Below are the code and all the weights of a small trained network. Each question names an input and a target symbol and asks about switching units off, where a switched-off unit gives its printed mean instead of its output.

import numpy as np


def w(rows, s, z=0):
    codes = np.array(rows[::2]) - 128.0
    scale = np.full(codes.shape[1], s)
    scale[-1] = z or s
    return codes * scale


def norm(h):
    return h / np.sqrt((h * h).mean(-1, keepdims=True) + 1e-5)


def softmax(a):
    e = np.exp(a - a.max(-1, keepdims=True))
    return e / e.sum(-1, keepdims=True)


def log_softmax(a):
    a = a - a.max(-1, keepdims=True)
    return a - np.log(np.exp(a).sum(-1, keepdims=True))


def net(x, mask):
    ids = ['αβγδεηθλμπστφψω'.index(c) for c in x.split()]
    T = len(ids)
    res = E[ids] + P[:T]
    u = 0
    for l in range(2):
        r = norm(res)
        for j in range(3):
            rows = slice(2 * j, 2 * j + 2)
            q, k, v = (r @ M[l][rows].T for M in (Q, K, V))
            z = softmax(np.where(np.tri(T) > 0, q @ k.T / 2**0.5, -1e9)) @ v
            o = O[l][rows]
            res = res + np.where(mask[u + j], z, o[:, -1]) @ o[:, :-1]
        u += 3
    return log_softmax(norm(res)[-1] @ U[:, :-1].T + U[:, -1])


Q, K, V, O = {}, {}, {}, {}
E = w([
[193,199,89],'α',
[199,130,110],'β',
[175,4,118],'γ',
[76,46,115],'δ',
[104,145,93],'ε',
[7,162,72],'η',
[172,173,102],'θ',
[136,91,128],'λ',
[144,183,88],'μ',
[93,70,147],'π',
[148,58,122],'σ',
[151,102,175],'τ',
[141,182,88],'φ',
[169,165,104],'ψ',
[28,214,195],'ω',
],0.023)
P = w([
[126,96,74],'0',
[164,165,57],'1',
[128,132,36],'2',
[123,106,27],'3',
[117,74,34],'4',
[104,54,5],'5',
],0.0021)
Q[0] = w([
[111,109,79],'L0H1',
[151,131,157],'L0H1',
[155,250,89],'L0H2',
[251,98,209],'L0H2',
[193,167,35],'L0H3',
[180,160,193],'L0H3',
],0.028)
K[0] = w([
[90,163,105],'L0H1',
[140,133,163],'L0H1',
[138,251,109],'L0H2',
[239,94,172],'L0H2',
[154,136,54],'L0H3',
[187,78,161],'L0H3',
],0.029)
V[0] = w([
[97,139,184],'L0H1',
[87,90,122],'L0H1',
[4,156,73],'L0H2',
[153,162,110],'L0H2',
[134,109,84],'L0H3',
[146,90,32],'L0H3',
],0.017)
O[0] = w([
[145,174,211,53],'L0H1',
[171,151,76,151],'L0H1',
[3,234,254,1],'L0H2',
[108,169,41,110],'L0H2',
[164,66,62,182],'L0H3',
[179,25,1,249],'L0H3',
],0.0091,0.0041)
Q[1] = w([
[22,163,131],'L1H1',
[60,148,3],'L1H1',
[158,180,49],'L1H2',
[220,159,185],'L1H2',
[133,119,50],'L1H3',
[28,30,128],'L1H3',
],0.025)
K[1] = w([
[78,193,163],'L1H1',
[64,134,56],'L1H1',
[175,186,98],'L1H2',
[187,85,139],'L1H2',
[144,122,77],'L1H3',
[2,148,53],'L1H3',
],0.034)
V[1] = w([
[76,65,153],'L1H1',
[128,218,30],'L1H1',
[56,135,249],'L1H2',
[148,239,134],'L1H2',
[80,165,56],'L1H3',
[191,40,107],'L1H3',
],0.018)
O[1] = w([
[166,99,175,134],'L1H1',
[45,101,87,146],'L1H1',
[206,78,68,2],'L1H2',
[24,82,58,67],'L1H2',
[219,78,134,145],'L1H3',
[4,88,138,225],'L1H3',
],0.013)
U = w([
[59,178,92,209],'α',
[94,87,56,42],'β',
[125,62,152,62],'γ',
[174,125,201,169],'δ',
[181,125,61,191],'ε',
[153,223,86,173],'η',
[123,139,140,36],'θ',
[82,71,181,3],'λ',
[158,83,136,119],'μ',
[182,150,167,188],'π',
[98,50,168,8],'σ',
[81,140,250,30],'τ',
[162,84,134,138],'φ',
[130,139,144,84],'ψ',
[155,221,186,236],'ω',
],0.024,0.0054)

Each question gives the input, a string of symbols that net reads in full, and the target symbol t.
The units are the heads (2 rows each of Q, K, V and O). Each row of codes is followed by its name. A weight is (code - 128) times the scale printed after its matrix; where a second scale follows, it is the last column's (O and U).
mask holds one flag per head, layer by layer. A switched-off head (its flag False) gives its mean, the last column of its rows in O, instead of its output. The means were averaged over made-up inputs and are rounded, as every weight is.
A unit's drop is (log p(t) with every unit on - log p(t) with that unit switched off) / (log p(t) with every unit on - log p(t) with every unit switched off).
The circuit of an input: a set's keep is (log p(t) with only the set's units on - log p(t) with every unit switched off) / (log p(t) with every unit on - log p(t) with every unit switched off). Starting from all 6 units, units are removed one at a time, each time the one whose removal leaves the highest keep (on an exact tie, the one counted first), for as long as the keep stays at least 0.8.
units of the circuit, in order: the units of the circuit, biggest drop first
unit that matters most: the unit with the biggest drop
which heads matter: for each layer, one digit per head in row order, 1 if its drop is at least 0.15 and else 0, layers parted by /
drop when u is switched off: that unit's drop, to one decimal
input ε λ π σ β δ, target ε: unit that matters most -> L0H2
input μ μ δ β, target β: which heads matter -> 010 / 010
input λ τ τ γ λ ε, target ε: units of the circuit, in order -> [L1H3 L1H2 L0H2]
input σ ε λ, target ε: units of the circuit, in order -> [L0H2 L0H3 L1H3]
input γ π λ ε ψ σ, target ε: units of the circuit, in order -> [L0H2 L0H3 L1H3]
input τ ε α γ, target ε: which heads matter -> 010 / 001
input τ ψ λ ψ σ ω, target ω: units of the circuit, in order -> [L1H3 L0H2]
input δ λ γ γ δ, target δ: units of the circuit, in order -> [L1H2 L1H1]
input ε τ η σ, target ε: which heads matter -> 010 / 000
input ψ ε τ θ δ ε, target ε: units of the circuit, in order -> [L1H3 L0H2 L1H2]
input γ ω α δ λ, target ω: which heads matter -> 001 / 000
input δ δ ω, target ω: units of the circuit, in order -> [L1H3 L0H3]
input α ε ψ σ θ ψ, target β: which heads matter -> 111 / 001
input β π ψ α, target α: units of the circuit, in order -> [L1H2]
input τ φ α, target α: which heads matter -> 000 / 000
input β π δ, target δ: which heads matter -> 010 / 000
input ω σ σ, target ω: drop when L1H1 is switched off -> 0.6
input β δ ε τ η, target η: drop when L0H2 is switched off -> 1.2
input φ σ ψ π η, target η: drop when L1H3 is switched off -> 1.0
input ε τ π δ, target ε: unit that matters most -> L1H3
